Below is a small trained network, with its code and all its weights. Each question gives an input and a target symbol and asks what happens when units are switched off, that is, made to give their printed mean instead of their output.

import numpy as np


def w(rows, s, z=0):
    codes = np.array(rows[::2]) - 128.0
    scale = np.full(codes.shape[1], s)
    scale[-1] = z or s
    return codes * scale


def f(y):
    return np.maximum(y, 0)


def softmax(a):
    e = np.exp(a - a.max(-1, keepdims=True))
    return e / e.sum(-1, keepdims=True)


def log_softmax(a):
    a = a - a.max(-1, keepdims=True)
    return a - np.log(np.exp(a).sum(-1, keepdims=True))


def net(x, mask):
    ids = ['ΔΘεζηξτ'.index(c) for c in x.split()]
    T = len(ids)
    res = E[ids] + P[:T]
    u = 0
    for l in range(2):
        q, k, v = (res @ M[l].T for M in (Q, K, V))
        z = softmax(np.where(np.tri(T) > 0, q @ k.T / 2**0.5, -1e9)) @ v
        res = res + np.where(mask[u], z, O[l][:, -1]) @ O[l][:, :-1]
        u += 1
        y = f(res @ A[l][:, :-1].T + A[l][:, -1])
        res = res + np.where(mask[u : u + 16], y, B[l][:, -1]) @ B[l][:, :-1]
        u += 16
    return log_softmax(res[-1] @ U[:, :-1].T + U[:, -1])


Q, K, V, O, A, B = {}, {}, {}, {}, {}, {}
E = w([
[124,74,119,115,114,77,142,154,183,119],'Δ',
[123,86,90,111,151,99,160,75,143,71],'Θ',
[181,174,115,121,161,135,200,162,152,71],'ε',
[76,104,101,98,161,112,90,110,182,140],'ζ',
[105,251,106,113,91,106,125,58,119,110],'η',
[143,115,117,84,44,169,164,125,77,91],'ξ',
[138,134,166,105,102,162,93,197,112,135],'τ',
],0.014)
P = w([
[125,143,46,122,101,153,152,102,162,221],'0',
[114,123,40,176,73,159,111,135,166,127],'1',
[146,131,102,106,114,142,93,99,155,147],'2',
[90,142,90,217,78,169,138,125,153,110],'3',
[156,142,116,70,111,131,141,132,152,151],'4',
[73,148,157,178,102,170,169,146,145,87],'5',
[157,115,119,77,144,96,105,147,102,109],'6',
[90,184,191,75,150,142,185,137,111,132],'7',
[115,126,164,161,146,133,90,150,89,7],'8',
[159,133,161,14,143,96,132,146,116,145],'9',
[85,155,223,113,156,127,178,165,94,60],'10',
[168,117,166,44,177,53,101,155,78,145],'11',
],0.012)
Q[0] = w([
[179,91,101,116,143,88,75,122,100,144],'0.h0',
[151,104,118,249,177,121,114,106,142,168],'0.h0',
],0.017)
K[0] = w([
[174,132,122,22,142,106,170,109,143,200],'0.h0',
[150,122,10,152,87,143,139,129,166,167],'0.h0',
],0.014)
V[0] = w([
[188,79,185,146,139,105,152,255,171,154],'0.h0',
[197,154,127,150,127,163,255,122,92,42],'0.h0',
],0.0064)
O[0] = w([
[120,106,187,110,148,249,133,11,169,96,93],'0.h0',
[200,86,137,254,171,115,97,123,135,237,254],'0.h0',
],0.0088,0.0038)
A[0] = w([
[102,51,82,113,102,177,168,2,164,140,144],'0.n0',
[144,161,123,130,134,74,132,176,117,118,141],'0.n1',
[116,131,162,137,92,189,70,212,129,118,83],'0.n2',
[112,113,84,124,60,158,104,174,123,76,83],'0.n3',
[126,103,105,107,101,62,98,135,209,180,53],'0.n4',
[140,167,212,205,139,224,120,77,110,178,2],'0.n5',
[110,204,178,231,94,202,172,170,65,109,107],'0.n6',
[169,178,71,120,161,152,50,165,147,67,149],'0.n7',
[152,165,164,121,72,134,111,189,51,86,124],'0.n8',
[128,220,152,102,98,187,151,72,136,12,63],'0.n9',
[119,61,133,98,118,59,118,125,154,60,121],'0.n10',
[135,28,151,175,117,186,3,24,144,181,160],'0.n11',
[63,15,120,133,223,114,40,74,210,168,162],'0.n12',
[159,157,129,128,137,157,177,93,219,102,206],'0.n13',
[101,176,90,138,76,133,163,31,86,101,107],'0.n14',
[76,163,146,119,188,114,97,97,161,119,136],'0.n15',
],0.0066,0.0048)
B[0] = w([
[145,143,138,123,67,201,74,57,116,54,184],'0.n0',
[125,168,128,120,154,93,119,146,147,156,201],'0.n1',
[132,149,133,143,62,177,34,207,186,136,158],'0.n2',
[69,101,71,157,52,169,111,127,155,171,166],'0.n3',
[182,125,22,162,184,54,126,144,126,151,171],'0.n4',
[106,115,55,2,137,50,74,143,130,135,161],'0.n5',
[205,75,63,72,117,147,71,197,173,55,224],'0.n6',
[116,141,130,115,196,183,171,166,180,188,203],'0.n7',
[166,121,154,149,90,201,170,140,154,202,192],'0.n8',
[183,96,128,190,140,38,75,145,118,203,163],'0.n9',
[112,116,90,89,176,102,134,114,123,84,198],'0.n10',
[163,137,161,100,46,41,98,174,119,78,186],'0.n11',
[255,107,104,170,106,182,226,67,171,152,225],'0.n12',
[78,166,106,166,179,183,145,128,141,129,253],'0.n13',
[73,142,155,92,137,123,60,137,220,121,161],'0.n14',
[131,122,124,121,123,139,196,178,113,166,165],'0.n15',
],0.0065,0.0042)
Q[1] = w([
[73,154,135,135,49,38,11,78,94,142],'1.h0',
[44,161,181,254,126,157,158,110,147,165],'1.h0',
],0.0098)
K[1] = w([
[88,165,19,122,108,159,118,99,180,209],'1.h0',
[107,90,15,254,89,141,67,186,189,10],'1.h0',
],0.0074)
V[1] = w([
[103,36,77,161,144,78,216,45,120,69],'1.h0',
[125,2,162,130,15,145,100,153,109,140],'1.h0',
],0.0068)
O[1] = w([
[96,23,193,63,236,128,185,134,141,213,34],'1.h0',
[205,172,2,19,201,149,132,145,102,120,3],'1.h0',
],0.0078,0.0028)
A[1] = w([
[198,123,146,190,114,156,133,69,158,168,105],'1.n0',
[116,93,149,130,195,147,142,174,148,173,75],'1.n1',
[18,116,153,53,117,135,167,102,123,46,102],'1.n2',
[85,98,178,78,127,162,73,167,118,171,140],'1.n3',
[153,116,113,151,85,63,122,184,123,89,153],'1.n4',
[139,91,177,162,77,188,139,145,71,168,88],'1.n5',
[140,120,75,131,109,113,125,119,140,113,126],'1.n6',
[143,121,130,154,142,77,172,159,112,200,113],'1.n7',
[56,81,140,126,187,46,135,161,131,187,83],'1.n8',
[117,139,174,160,51,114,106,120,106,185,101],'1.n9',
[162,98,88,107,154,152,191,112,195,139,154],'1.n10',
[200,125,91,126,116,125,135,145,80,181,131],'1.n11',
[137,47,156,105,136,255,184,72,184,106,2],'1.n12',
[141,130,173,119,144,180,105,105,133,152,125],'1.n13',
[139,214,103,154,131,126,103,163,80,94,109],'1.n14',
[160,177,187,162,95,134,115,148,98,125,92],'1.n15',
],0.0083,0.0055)
B[1] = w([
[104,140,169,179,57,66,139,210,131,87,204],'1.n0',
[119,84,127,46,145,189,121,70,179,143,170],'1.n1',
[69,150,210,110,157,133,99,241,76,82,156],'1.n2',
[201,181,101,149,60,145,146,117,102,60,150],'1.n3',
[120,166,113,104,216,129,93,63,118,166,238],'1.n4',
[175,177,16,73,191,79,162,119,98,157,161],'1.n5',
[105,157,128,97,143,129,130,138,82,94,189],'1.n6',
[134,161,127,109,78,159,75,61,178,92,187],'1.n7',
[131,161,98,60,77,147,119,110,210,119,176],'1.n8',
[126,79,102,47,187,166,159,147,72,122,183],'1.n9',
[109,78,172,169,109,179,152,141,36,143,254],'1.n10',
[107,95,155,163,152,95,152,164,90,131,200],'1.n11',
[116,232,152,210,180,118,2,83,101,151,179],'1.n12',
[131,191,118,127,99,120,74,146,119,97,146],'1.n13',
[106,60,185,127,108,139,155,109,177,140,218],'1.n14',
[136,62,128,91,119,172,177,91,111,129,190],'1.n15',
],0.0067,0.0073)
U = w([
[80,131,172,138,224,217,60,104,54,186,36],'Δ',
[130,19,126,92,144,191,156,53,194,186,70],'Θ',
[140,102,206,242,48,122,155,147,132,158,109],'ε',
[31,95,187,68,134,103,158,230,107,76,78],'ζ',
[136,231,68,118,184,16,49,96,181,174,248],'η',
[168,80,58,107,185,118,216,174,1,209,253],'ξ',
[184,179,93,98,65,229,88,72,102,10,72],'τ',
],0.0042,0.0021)

Each question gives the input, a string of symbols that net reads in full, and the target symbol t.
The units are the heads (2 rows each of Q, K, V and O) and the neurons (one row each of A and B). Each row of codes is followed by its name. A weight is (code - 128) times the scale printed after its matrix; where a second scale follows, it is the last column's (O, A, B and U).
mask holds one flag per unit, layer by layer, with each layer's heads first. A switched-off unit (its flag False) gives its mean, the last column of its rows in O or B, instead of its output. The means were averaged over made-up inputs and are rounded, as every weight is.
A unit's drop is (log p(t) with every unit on - log p(t) with that unit switched off) / (log p(t) with every unit on - log p(t) with every unit switched off).
The circuit of an input: a set's keep is (log p(t) with only the set's units on - log p(t) with every unit switched off) / (log p(t) with every unit on - log p(t) with every unit switched off). Starting from the 12 units with the biggest drops (on a tie, the unit counted first), units are removed one at a time, each time the one whose removal leaves the highest keep (on an exact tie, the one counted first), for as long as the keep stays at least 0.8.
units of the circuit, in order: the units of the circuit, biggest drop first
most important unit: the unit with the biggest drop
top k neurons: the k neurons with the biggest drops, biggest first
top k neurons in layer l: the k neurons of layer l with the biggest drops, biggest first
input ε τ Θ η ε η Θ τ Δ ζ, target τ: units of the circuit, in order : 0.h0, 1.h0
input Θ ζ ξ ε Δ η, target η: most important unit : 1.n10
input τ ε ε ε ξ Θ ε ξ Θ Δ ζ Θ, target Δ: top 2 neurons : 1.n12, 0.n6
input ζ ε Δ ε Δ Θ, target ε: units of the circuit, in order : 0.h0, 1.n0, 0.n12
input ξ Θ ε Δ, target Θ: units of the circuit, in order : 1.h0, 0.n6, 1.n1, 1.n8
input τ ε Δ, target τ: units of the circuit, in order : 0.h0, 1.h0
input ζ ζ ε ε ε ζ ε Θ, target ζ: top 2 neurons : 1.n2, 0.n12
input Θ Θ τ ζ Θ Θ ξ ε η ε ξ Δ, target ε: units of the circuit, in order : 0.h0, 0.n12, 1.n0
input ξ Θ ξ Θ ξ ζ ξ Δ, target ζ: units of the circuit, in order : 0.h0, 1.n2, 0.n12
input ζ ζ ζ ζ Θ ζ ε ζ, target ζ: units of the circuit, in order : 0.h0, 1.n2
input Θ τ τ τ Θ, target τ: units of the circuit, in order : 0.n0, 0.h0
input Δ η ε, target ε: units of the circuit, in order : 1.h0, 1.n0
input ε Θ η ξ Δ, target η: top 3 neurons in layer 0 : 0.n4, 0.n7, 0.n8
input η ζ Δ ζ ε Δ ζ Δ τ Θ Θ, target τ: top neuron : 0.n6
input τ ε ξ ζ, target ε: units of the circuit, in order : 0.n12, 1.n0
input Δ ε τ ε Θ ε ε, target ε: top 2 neurons in layer 1 : 1.n0, 1.n4
input Θ ξ ε ε ξ τ Δ ε τ ε, target τ: units of the circuit, in order : 0.h0, 0.n13, 1.h0
input ε Δ ε, target Δ: top 2 neurons in layer 1 : 1.n12, 1.n10
input ξ Δ ξ ε ζ, target ξ: units of the circuit, in order : 1.h0, 0.n12, 0.n4, 1.n10
input ξ τ ε ζ τ ε ε ξ Θ Θ Δ Θ, target Θ: most important unit : 0.n6
input η ε η ε Δ, target η: top 2 neurons in layer 1 : 1.n4, 1.n10
input η Θ η Δ Θ Δ ε ε Δ Θ ε Θ, target Θ: top 3 neurons in layer 1 : 1.n1, 1.n8, 1.n7
input Δ ξ ξ τ ξ ξ ζ Θ Δ ζ, target Θ: units of the circuit, in order : 1.h0, 0.n12, 1.n1
input η ζ Δ ζ ε ξ ε Θ, target ξ: top 2 neurons : 0.n6, 0.n11
input Δ ξ Δ Δ, target ξ: top 2 neurons in layer 0 : 0.n3, 0.n6
